Each row is followed by its class.
-12 -15  -6 -30   9   7  37   6  -7 -15  -1  22  -4  -5   6  12 -15 -23  11  81 -20 -16   4   3  -9  -2  32 -24 -12 -26  34  23  36  10 -> zel
-37 -15 -16 -24  19   9  31  23 -11 -35  -1  -8  15   9  -4   7 -11 -10  25  86 -19 -37   5   2 -22  -1  13 -14 -22 -33   9  21  37   0 -> fepat
-24 -77  -2 -17   1  11   8 -21 -17  38 -11  20  33 -26   4   3  29 -19  10  53 -31  -4   1 -54 -17  39  13   2 -44  21 -22  -8  -4  19 -> donub
-20 -54  32 -39  -8 -14  34 -52 -23   8 -30  16  -5  23  -9  29  24 -31  12  65 -32  -7  19 -73 -15  11  17 -23 -24   2   1   5 -20   5 -> keso
  5 -62  -5  -6 -13  30  29  15 -14  -9 -21  30  10  -7 -15  -8  20 -18  23  38  -5  14 -54  -5   0  -7 -12  -6 -22 -24  10  35  16 -44 -> lezog
 -21 -109  -42  -46  -12  -15   23    2    1   19  -47  -39   19    0   -2   15   12  -20  -11   33  -47   -6   -1  -52  -44   19  -27   35  -46   11  -17  -42    4   28 -> donub
-22 -58 -22 -49 -19  -9   9 -16  13  16 -19 -11  22  17 -11   4   1 -32  12  51  -9 -26  11 -82 -21  22   1  12 -34  12 -11 -36  35  20 -> Rubor
 -6 -26  11 -47  23  -4  11   2   3  28 -20  11  -8  14 -11 -32   1 -40  -2  47 -12  -4  36 -84 -26  48  13   7  28   6  -5 -54   2  32 -> Rubor
 34 -81 -29 -48  21  -3  20  10 -10   5 -13  33  28 -55  -6 -25  25 -15   2  35  -7 -12 -13 -47  -2  23   0  30   6  -6 -35 -17  31  -6 -> Vog
-24  38   6  -7  17  26  33  18   2  -1  -1  21   6   6 -13  -1   0 -23  20  89   4 -11  25  20 -15  15  24 -58   3 -37  24  42  33   8 -> Vog
  0 -34  -1  -2  19  15  23   4 -24 -35 -13  56  15  -2  11 -23   3 -11  35  40  12   5 -31 -34  13  -8  29   7  26 -37   1  39  11 -27 -> Rubor
  6 -63  37 -40  -6 -17   5   6 -20   2 -50  22  31  -7 -11  -1  32 -16  -4  45 -38  17  33 -54 -17  14  36 -18  -3  19 -19 -12 -45  -6 -> gudap
-43 -70  -4 -40  18 -15  16 -19   6  17   2  23   2   1  -1  -6  19 -19   2  35 -20 -20  12 -52   4   6  14  14 -17  -1 -26 -14   8  10 -> lezog
 18 -38  -3 -13  28  22  30  23   2  -6 -19   0  70 -56   8   7  -1  -2  15  47 -32  20   3  53 -14   8  10 -16 -28 -19  -4  24  57   6 -> donub
 -8 -37 -33 -17  10  26  18  16   0  -6 -24  40  31 -45   3  -8   5 -18   5  62  18  13  14  15  46  -6  21 -14 -33  -5   8  28  68   7 -> fepat
-37 -49  32  -6  33  23  21  22  -5 -20  -2  38  43 -19  -7  10  16  -7  18  84 -22  12  23  14   6 -11  39 -21 -14  -9   4  42  50 -13 -> gog
-16 -35 -31 -26  -3  17  28  27  -1   7 -22  23  25 -17  -1 -13  -2 -15   3  86   4  21  10  -7  19  -1  24   9 -43  -8  22  25  74  34 -> Vog
  1 -59  -6 -12  28   3  26  54  -4 -28 -16   1  52 -37   8   5   4   8   4  66 -40  14  25  35 -22 -17  24  12   7  -8  10  39  36 -13 -> Bis
 -7 -73 -16 -54   3 -11  14 -19   1  16 -41  10  32 -10   6  -9  22 -26  12  57 -24 -11   8 -77 -22  14  17   3 -22  -7 -19 -30  26  15 -> gudap
  7   8  -9 -17  -6  41  30  18 -16 -20  -8  -3  45 -32  -4 -17   2 -12  21  57  26  -5 -10  11  20  13  13 -24 -18 -13  11  42  50   5 -> gudap
   5 -110    3  -53  -11  -17   30   -7  -19   11  -33   -3   41  -17   -6   27   33   -8   -6   56  -51   -4    0  -61  -37   13    8   26  -49    1   -9  -21  -12   10 -> pizul
 32   6  13 -34   3   2  16 -30  14  33  -7  23  14 -13 -13 -30   4 -45  25  66   4 -18  15 -41 -22  41  10 -36   7   4  -1 -29  44  22 -> pizul
  0 -78   1 -16   3  19  40  29  -4 -24  -5  18  27  -8 -15  22   3   4   1  54 -38  31 -17  27 -10 -15  15 -13 -47 -19   3  65   7 -30 -> lezog
-25 -49  15 -64  -1  -5  25  -5 -20  24 -59  36  32   4 -11  -8  33 -29   2  68 -29   2  33 -83 -19  14  24 -26 -15  -1 -11 -25 -21   1 -> pizul
  8 -32 -15 -17  -8  22  19  19   0 -11 -20   0  59 -31  -9  18 -18  -7  20  58  -7  10   5  25  -9  -9  27 -24 -21 -23  22  24  28  -7 -> keso
-24 -75 -35 -57   7 -36  23  -7  -4  23 -51  18  26 -12  11  -8   8 -19  11  28 -24  -7  17 -56 -16  -2  -1  46 -13  -3 -18 -58   6  28 -> Bis
  7 -42  -4  -7  22  11  40   1  -9 -10 -13  50  27 -45  13 -13  16 -32  18  53   1  -5 -26   2  20 -14  28   8  19 -17  13  29  65 -17 -> zel
-16 -51 -30 -72  11  13  18  26 -26  42 -23 -14  33 -39  -9 -29  35  -4  -8  58 -14 -14  23 -67 -13  29  -7  34 -26  18 -26 -49  24  37 -> pizul
-29 -53 -14  23   4  -9  -1  12  17 -20 -54  -5  14 -14  18 -16 -18 -38   8  12   7  25   2  22  31 -43  23  32  27  -7  39  13  43   1 -> Bis
  9 -32   5  -5   9  26   1  29  -9 -14   1  -9  24 -51  -9   3   3  -6   5  81  -1   0  29  33  16  -8  29 -21   1  -7  34  42  54   7 -> keso
   8 -114  -17   14   16   -2   19    2    9  -27  -43   -4   19  -23   21   -4   -2  -30   21   36  -30   25  -17   10   -3  -25   13   26   26  -11    7   12   42  -17 -> zel
 -5 -93 -33 -67  -8 -23  33 -41  -6  -8 -41   9  20   1   3 -10   2 -39  14  42  -8 -13 -21 -81   2  23  15  20 -34  10 -28 -43   9  24 -> gudap
-23 -19 -40 -27 -16  13  33  12 -11  -7 -41  25  64 -32  23   1  -5 -17   2  30   2  -1 -12 -10   9  -8  27  -7 -21 -33  16  33  24  -6 -> Vog
 13 -52 -14 -43  13 -16  43 -10 -18  -3  -9  18  12  -3  -4 -16  21 -24   7  88 -12 -28  17 -49 -23  40   5  -5   5   4 -21 -17  12  34 -> keso
-46 -61  29  28  19 -15  20 -32  -6 -28 -20  14 -25  24  -5  45   1 -25  27  65 -33  -7  13   1  -9 -44  35 -11  -4 -28  14  50  -4 -10 -> zel
  -3 -103  -19  -55   -1  -22    5   -1   -3   40  -32    4   13  -52    3  -14   51  -13  -16   49  -20    7   15  -44   16   -8   14   26  -14    3   -2  -16   44   29 -> Vog
  2 -27  29   8   9  -2   8  17  11   8 -50  16  67 -16   5  -5  13 -28  -2  33 -24  29  24   1  -8  -5  38 -13   9 -22   7   7  16  -2 -> keso
 10 -93  11 -35  -5 -23  26  28 -17  27 -38   8  52  -9  -1 -32  39  -7 -18  37 -54  29  -1 -51 -35  18   4  24 -13  24  -9 -22 -16   7 -> Bis
-47 -56 -38 -92  -3  -5  26 -21  -4  32 -33 -15   2  -2   9  15   8 -19   7  36 -25  -3  17 -62 -19  18   5   9 -35  -2 -22 -53  -3  31 -> gog
-46 -19  21  -9 -15  17   7  11   0 -18  -9  13  13   3 -25  27 -11 -19  42  56   2  -3   2  31   8 -17  23 -28 -24 -13  19  18   9 -15 -> gog
 19 -64  -8 -54 -10   1   6  -9  -7   8 -45  -8  47 -17  -7 -20  16 -28   0  40  -6  -2  10 -87   1  24   4   3 -15   7 -16 -42  32   7 -> keso
 12 -88  -7 -31  -7 -18  15 -28 -10  18 -37  14  35 -24  16  -5  29 -27  -1  36 -16  10   2 -59   7  26  24  18 -17  20 -22 -46   6  29 -> zel
 35 -33 -19 -31  35  20  29  56  -9 -13 -19  54  30 -50  -9 -17   8   9  -9  63   0  20   2  20   5  -7  27  -3  -4 -51   1  20  32   0 -> Neruk
  1   1  46 -10  34  11  22  -6 -17 -19  -5  37   9 -18 -10  22 -11 -14  24  76 -23 -10  25   5 -12   3  38 -22  -8 -23  13  21  21  -5 -> Neruk
-19 -43 -18 -64  16  -3  29   2  -9  40 -20  15  27 -28  -1 -37  17 -10 -11  29 -11  -2  19 -62  -6  13 -11  28  -1  28 -21 -43  45  30 -> gog
-25 -41 -16 -54 -16 -17   3 -20  17  31 -29 -23  27  -7   3  -4   7 -36  16  34  -9 -19  32 -33  -2  21  -7  -7 -20  17  -8 -52  41  33 -> Rubor
-30 -66  -4 -57   7  -9  46 -19  -8  36 -33  15  15  -6 -11  -9  27 -43  13  48 -26 -16   9 -84 -25  14   5  16  -6 -10 -23   3  -6   0 -> Bis
  2 -57 -19  28 -13  22  27   6  -3 -33 -21  51  55   1   7  -3  -1 -16  22  48  13  25 -30   3  23  -9  21  -5 -18  -5   5  52  31 -26 -> keso
 -9 -45  -7 -56 -19 -14  18  -9  -4  30 -15  12  -7   8 -10  -6  24 -26  12  51 -21 -25   3 -73 -21   9  12  -7 -10 -18 -16 -12 -11   5 -> zel
-47 -45 -33 -22 -12  14  24  20  -7  -4 -18  17  26   7  14   7  -8 -17  13 101 -30  -4   7 -15 -20   2  29 -13 -44   2  35  18  42   6 -> fepat
-38 -16  16  -6 -12  -3   6   2   2  -2  -2  27   9  -1   0 -17  -1 -23  21  86  -9  -4  20  34  17 -15  40 -53 -13   3  34  38  34  11 -> lezog
 -7 -38   1  -8  27  31  43  19 -33  -2 -10  45  41 -40 -16  13  -5  11  17  67 -16   8   8  20 -17   0  21 -16 -20 -27   3  37 -10  -7 -> Neruk
 -6 -74 -14 -62  -9 -26  39 -17 -25  11 -35  44  39 -11  12  -2  62 -13   4  72 -26 -15  -6 -60 -12  16   6 -15 -35   6 -17 -19  11   1 -> Bis
 20 -93  35 -25 -10 -23  13 -14   2  16 -55  33  42   4   9  10   9 -27   1  26 -56  29  16 -65 -22  16  13  12 -21  10   0 -48   0  -1 -> zel
-18 -13 -12 -28  13  22  19  22  -7   8   3   5  39 -44 -18   7  -5   8  -3  53  -4  -4  17  20   1 -15  41 -24 -28 -33  -2  44   7   6 -> Neruk
-26 -61   0 -31  -4  -4  24  20   2  -4 -47 -23  18  21  -9  10  10 -26  10  74 -33  23  12  -9 -16 -11  29 -10 -30 -39   7  14   3  15 -> keso
  2 -46  14 -39  10  -7  32 -12 -22  18 -13  49  35 -14   8  -3  35 -19   3  54 -45 -14   2 -46 -30  43   5 -11 -37   7 -33 -11  -2  -3 -> lezog
  9 -48 -28 -11  19  23  -2  29  -1 -29  -1  25  22 -49  25   6 -14  -3  -6  58   0  11  11  25  38  -2  28  11 -17  16  37 -12  88  11 -> zel
 -7 -58   1 -15  12  -1  22  -3   5 -29 -23  26  -2  12  -8  27 -13 -17  12  38 -19  20 -13   3  -4 -21  26 -16 -20 -38  19  29   4 -17 -> Rubor
-27 -58 -24 -46   4 -22  37 -13 -12  -7 -43  29  14  24  12  17   0 -29  12  59 -43 -13   8 -78 -40  12  17  20 -39 -16 -22  -1 -13   2 -> Bis
-19 -48  13 -58  24 -16  28 -27 -20  11 -35  33  39 -23   5  -9  21 -31  32  62 -38 -37  14 -50 -34  22  19 -33   2 -21 -20 -29  -5  -1 -> gudap
-26 -74  -6 -46   1 -14  26 -19 -23   1 -33  19  27 -16  -9  32  20 -13  13  69 -24 -30  29 -57 -25  13  21   1 -32  -4 -17 -15 -20  20 -> gudap
  1 -20 -22 -19  21  25   0  32  14  -3 -27  -1  69 -45  25 -35 -24 -12  10  32  -1  33   7  26  22   8  28  -8  -3 -19  25 -19  79  14 -> Vog
  1 -73 -33 -70 -19  -6  14   5  -9  32  -4  -5  33 -37   3   0  12 -12  -3  69 -47 -22  -1 -36 -37  30   8   4 -67   4 -12 -17  24  21 -> lezog
-18 -77  13 -69  17 -21  29   3   3  39 -34   4  -5  14 -18  -5  29 -24   0  31 -49   6  22 -73 -39  19   3  20 -13 -34 -41 -33 -38  13 -> lezog
-30 -59  -4 -72  -7   2  21  21 -11  46 -34 -36  53 -11 -16 -21  29   6  -1  27 -20  24  23 -46 -13  21 -11  22 -33  27 -33 -66   7  40 -> gog
 -6 -79   1 -45 -11 -22  41 -27 -23  14 -39  37  20  -5   4  19  20 -27  27  36 -30 -12   1 -77 -25  30   0  38 -15  -9 -25 -22 -26   4 -> Vog
  3 -42  27 -37 -21 -28  44 -25 -11  37 -28  47  15   8  -2 -13  35 -44  22  71 -20 -15  10 -66 -20  25   9   7   6   1   2 -11   6  21 -> keso
  5  -8  34   9 -12  10  24 -20 -17 -12 -35  15  18 -17   3  13   6 -28   5  58 -19   9  10  12  -2 -12  36 -70  -3 -27  43  77   0 -18 -> fepat
  8 -85 -35 -67  10  -6  16   6  -2  11 -43   5  47 -25   3   7  24 -10 -27  58 -22  -5  20 -73 -22  27  12  14 -41  -5  -8 -65  26  33 -> pizul
 19 -58  68  37   7  -9  23 -10   1 -36 -33 -18  33   0 -16  29   4 -23  21  74 -47  17  24  48 -42  -6  27 -52   8  -7  28  47   0  -7 -> gudap
 -7 -66 -17 -53  22 -25  31 -16  -7   0 -44  44  26  -8  11  -3  46 -21  13  37 -12 -21   4 -77 -13   8   8  16  20 -12 -38 -46   7 -14 -> fepat
-12   2   7  -9  41  -4  11  17  16  -8   5  13  21 -18  -8 -20 -16   1  20  41  -1 -27  34  37  -6 -12  -5 -21  22 -35  10 -12  55  14 -> lezog
 13 -93  -5 -35  -7  -7  53 -22 -31   7 -38 -16  76 -18   4   4  32 -15  11  48 -37   0 -13 -48 -39  45  -7   7 -42   5 -35 -12  -6  23 -> Rubor
-29 -34  -9 -17  22  33  27  24  -9  -7  -3 -17  19 -16   9  -1  -9  -2  13  73 -15   7  16  10  -8   8  18  -2 -12 -11  36  16  45  25 -> gudap
-30 -12 -27 -24  17   6  22  32  14  -6   7  -5  22 -17   1 -31  -3  -8  28  71  -1  -7   5  45  13 -18  12  -9  -6  -2  -3  31  83  21 -> donub
-21   0   7 -24   6   6  23  17 -11   4 -18  22  28 -19  11   8  12   2  12  84 -12   3  43  19  -5  -8  53 -43  -5 -49  15  43   0  21 -> Neruk
 -8 -58   0 -24  42   6   5  20  -1  -8 -27  24   9 -46  -6   6  12   6  -1  14 -13  29  12  20  26 -44  26  12   0 -20  -2  16  25 -15 -> gudap
